Below are the code and all the weights of a small trained network. Each question names an input and a class and asks about switching units off, where a switched-off unit gives its printed mean instead of its output.

import numpy as np


def w(rows, s, z=0):
    codes = np.array(rows[::2]) - 128.0
    scale = np.full(codes.shape[1], s)
    scale[-1] = z or s
    return codes * scale


def norm(h):
    return h / np.sqrt((h * h).mean(-1, keepdims=True) + 1e-5)


def f(y):
    return np.maximum(y, 0)


def log_softmax(a):
    a = a - a.max(-1, keepdims=True)
    return a - np.log(np.exp(a).sum(-1, keepdims=True))


def net(x, mask):
    res = np.array(x, float).reshape(1, 8) / 4 @ E
    u = 0
    for l in range(2):
        y = f(norm(res) @ A[l][:, :-1].T + A[l][:, -1])
        res = res + np.where(mask[u : u + 11], y, B[l][:, -1]) @ B[l][:, :-1]
        u += 11
    return log_softmax(norm(res)[-1] @ U[:, :-1].T + U[:, -1])


A, B = {}, {}
E = w([
[186,151,152,154,84,137,80,89,181,122,163,171],'x0',
[190,106,64,186,36,163,255,145,85,182,185,126],'x1',
[159,138,208,126,100,70,151,171,99,161,82,157],'x2',
[108,95,116,111,75,137,147,95,119,39,71,187],'x3',
[203,60,138,91,132,141,129,112,174,123,82,65],'x4',
[174,149,77,16,91,75,48,63,24,167,159,127],'x5',
[137,156,104,117,141,136,136,130,143,144,97,141],'x6',
[129,137,128,123,122,128,130,129,132,127,128,125],'x7',
],0.0041)
A[0] = w([
[55,182,121,157,104,116,123,152,106,139,166,190,90],'L0N1',
[104,128,111,176,143,186,141,166,155,116,110,149,72],'L0N2',
[198,163,189,159,96,140,73,97,188,154,169,159,51],'L0N3',
[212,75,139,116,120,156,183,97,144,133,79,47,80],'L0N4',
[115,120,120,122,96,134,132,84,131,53,74,169,64],'L0N5',
[97,107,36,120,164,194,110,84,166,102,191,96,4],'L0N6',
[134,166,155,157,171,114,85,154,157,237,180,41,36],'L0N7',
[163,102,161,98,144,135,103,113,155,110,75,54,71],'L0N8',
[157,128,254,104,93,56,163,164,103,194,75,154,62],'L0N9',
[145,108,73,117,126,129,122,122,80,146,148,129,93],'L0N10',
[89,105,116,100,164,105,152,198,61,163,76,70,54],'L0N11',
],0.0065,0.004)
B[0] = w([
[101,70,84,92,140,116,103,177,169,184,136,185,219],'L0N1',
[156,168,150,86,106,127,167,99,132,182,94,115,203],'L0N2',
[108,175,73,114,132,100,184,23,196,41,181,172,217],'L0N3',
[53,83,93,114,111,105,67,182,154,190,170,191,245],'L0N4',
[215,111,140,76,207,165,183,184,84,122,155,159,199],'L0N5',
[169,167,89,253,101,120,71,171,77,65,34,90,198],'L0N6',
[192,79,149,62,191,189,175,202,44,58,132,160,241],'L0N7',
[71,94,79,141,106,83,79,176,163,196,178,186,219],'L0N8',
[141,146,6,221,153,203,63,120,103,68,88,70,254],'L0N9',
[149,146,179,141,131,146,158,111,140,166,105,113,198],'L0N10',
[98,152,83,108,147,148,187,39,167,60,184,120,221],'L0N11',
],0.0059,0.0038)
A[1] = w([
[178,119,73,105,100,149,38,75,63,165,160,157,140],'L1N1',
[140,139,113,211,121,149,71,135,78,92,84,93,74],'L1N2',
[57,142,238,76,184,83,27,111,160,100,87,86,21],'L1N3',
[137,149,139,108,128,128,120,91,99,139,127,90,91],'L1N4',
[44,211,134,161,136,115,131,187,64,133,151,207,46],'L1N5',
[3,90,89,93,172,124,183,114,80,117,112,40,153],'L1N6',
[118,55,144,94,64,132,151,126,76,52,53,194,40],'L1N7',
[143,121,124,164,19,159,193,90,94,195,154,80,2],'L1N8',
[95,99,209,218,136,159,187,179,214,113,119,120,127],'L1N9',
[114,176,142,98,226,149,71,90,127,54,78,155,108],'L1N10',
[155,141,124,58,93,50,106,64,26,166,132,84,51],'L1N11',
],0.0062,0.0031)
B[1] = w([
[56,135,183,142,162,145,147,154,168,112,80,109,255],'L1N1',
[174,175,61,165,115,118,79,98,80,157,62,140,177],'L1N2',
[167,74,108,200,21,75,255,170,60,202,170,141,184],'L1N3',
[114,125,170,132,127,112,132,138,132,140,103,134,137],'L1N4',
[125,15,106,88,119,111,17,155,208,131,96,71,180],'L1N5',
[171,176,149,138,87,126,93,64,182,76,155,214,230],'L1N6',
[176,163,126,114,231,154,103,172,75,134,214,68,172],'L1N7',
[162,85,152,161,116,14,172,152,94,151,136,166,176],'L1N8',
[91,182,191,51,128,111,55,55,62,145,82,66,218],'L1N9',
[159,115,108,166,73,128,209,127,104,174,145,116,243],'L1N10',
[82,166,214,138,141,173,124,98,184,133,80,74,178],'L1N11',
],0.0067,0.0058)
U = w([
[161,81,126,187,59,72,234,147,77,204,139,139,111],'0',
[151,163,56,206,126,153,55,124,106,80,44,70,112],'1',
[57,174,254,80,120,159,126,67,134,169,52,58,115],'2',
[80,26,94,84,130,116,36,174,195,170,144,156,110],'3',
[208,122,152,62,232,193,166,188,63,84,175,114,95],'4',
[137,142,113,120,139,138,141,105,134,141,109,163,255],'5',
[133,164,110,125,100,115,160,29,190,40,180,179,93],'6',
],0.0084,0.0083)

Each question gives the input, the list of numbers given to net, and the class t.
The units are the neurons (one row each of A and B). Each row of codes is followed by its name. A weight is (code - 128) times the scale printed after its matrix; where a second scale follows, it is the last column's (A, B and U).
mask holds one flag per neuron, layer by layer. A switched-off neuron (its flag False) gives its mean, the last column of its row in B, instead of its output. The means were averaged over made-up inputs and are rounded, as every weight is.
A unit's drop is (log p(t) with every unit on - log p(t) with that unit switched off) / (log p(t) with every unit on - log p(t) with every unit switched off).
The circuit of an input: a set's keep is (log p(t) with only the set's units on - log p(t) with every unit switched off) / (log p(t) with every unit on - log p(t) with every unit switched off). Starting from the 12 units with the biggest drops (on a tie, the unit counted first), units are removed one at a time, each time the one whose removal leaves the highest keep (on an exact tie, the one counted first), for as long as the keep stays at least 0.8.
circuit, biggest first: the units of the circuit, biggest drop first
unit that matters most: the unit with the biggest drop
k most important neurons: the k neurons with the biggest drops, biggest first
top k neurons in layer l: the k neurons of layer l with the biggest drops, biggest first
input [3,-4,2,8,-7,-6,-1,-8], class 4: unit that matters most	L0N5
input [1,-8,-6,5,1,3,3,-8], class 0: circuit, biggest first	L1N3, L1N10
input [6,7,-2,-3,8,3,0,-6], class 3: 2 most important neurons	L0N4, L1N10
input [-1,-3,-4,-7,3,6,-4,-7], class 4: 3 most important neurons	L0N7, L1N9, L0N2
input [7,-4,3,5,-7,1,0,5], class 3: top 2 neurons in layer 0	L0N1, L0N11
input [-2,-6,6,1,4,0,-3,-8], class 0: 4 most important neurons	L1N3, L1N10, L0N6, L1N9
input [-7,6,-2,4,2,6,3,-5], class 6: top 2 neurons in layer 1	L1N6, L1N9
input [2,-4,-3,-2,7,-6,-3,4], class 3: 3 most important neurons	L0N8, L0N4, L1N1
input [4,-5,4,1,4,2,0,3], class 0: top 2 neurons in layer 1	L1N10, L1N9
input [7,-6,4,1,-7,-5,-7,-4], class 3: top 3 neurons in layer 0	L0N1, L0N11, L0N10
input [5,-4,-6,-2,-4,7,5,-4], class 2: 3 most important neurons	L0N9, L1N1, L1N11
input [0,-8,-8,-8,8,3,3,-1], class 0: 2 most important neurons	L1N3, L0N9
input [-7,-4,-5,1,-8,6,2,3], class 3: 4 most important neurons	L1N5, L0N1, L0N9, L0N3
input [-6,2,-5,-5,1,-3,-5,-8], class 6: circuit, biggest first	L1N6
input [6,-5,-2,-7,-5,-4,-5,-4], class 4: top 3 neurons in layer 0	L0N7, L0N4, L0N8
input [8,6,-8,6,0,2,-5,-6], class 1: top 2 neurons in layer 0	L0N6, L0N11
input [5,1,-5,6,1,6,-3,4], class 2: top 2 neurons in layer 0	L0N9, L0N7
input [-8,1,1,3,-7,-4,-1,3], class 6: 3 most important neurons	L1N6, L0N11, L0N4
input [0,-5,-4,-8,-6,-5,6,7], class 4: 3 most important neurons	L0N7, L0N4, L0N8
input [-1,-5,-4,8,5,-8,2,2], class 2: unit that matters most	L1N9
input [8,-8,5,6,-7,2,-8,-2], class 0: top 2 neurons in layer 1	L1N3, L1N10
input [8,1,-2,0,8,-5,0,-7], class 3: 3 most important neurons	L0N4, L0N8, L1N6
input [7,-2,8,-8,-8,4,0,8], class 1: 4 most important neurons	L0N9, L0N4, L0N8, L0N5
input [-1,-8,-4,3,-5,8,-6,0], class 0: circuit, biggest first	L1N3, L1N10
input [2,-5,0,-5,-6,-4,-2,-8], class 3: 3 most important neurons	L1N5, L0N1, L0N7
input [8,-3,8,-8,3,-3,-5,1], class 1: top 2 neurons in layer 1	L1N2, L1N6
input [-7,2,0,1,-3,8,-5,-4], class 2: unit that matters most	L1N11
input [-7,-2,4,-4,0,0,-6,2], class 6: 2 most important neurons	L0N11, L1N6
input [7,-7,0,-8,-6,-2,-6,0], class 4: top 2 neurons in layer 1	L1N6, L1N8
input [-5,-7,3,-2,8,-4,8,7], class 3: 3 most important neurons	L0N8, L0N4, L1N8
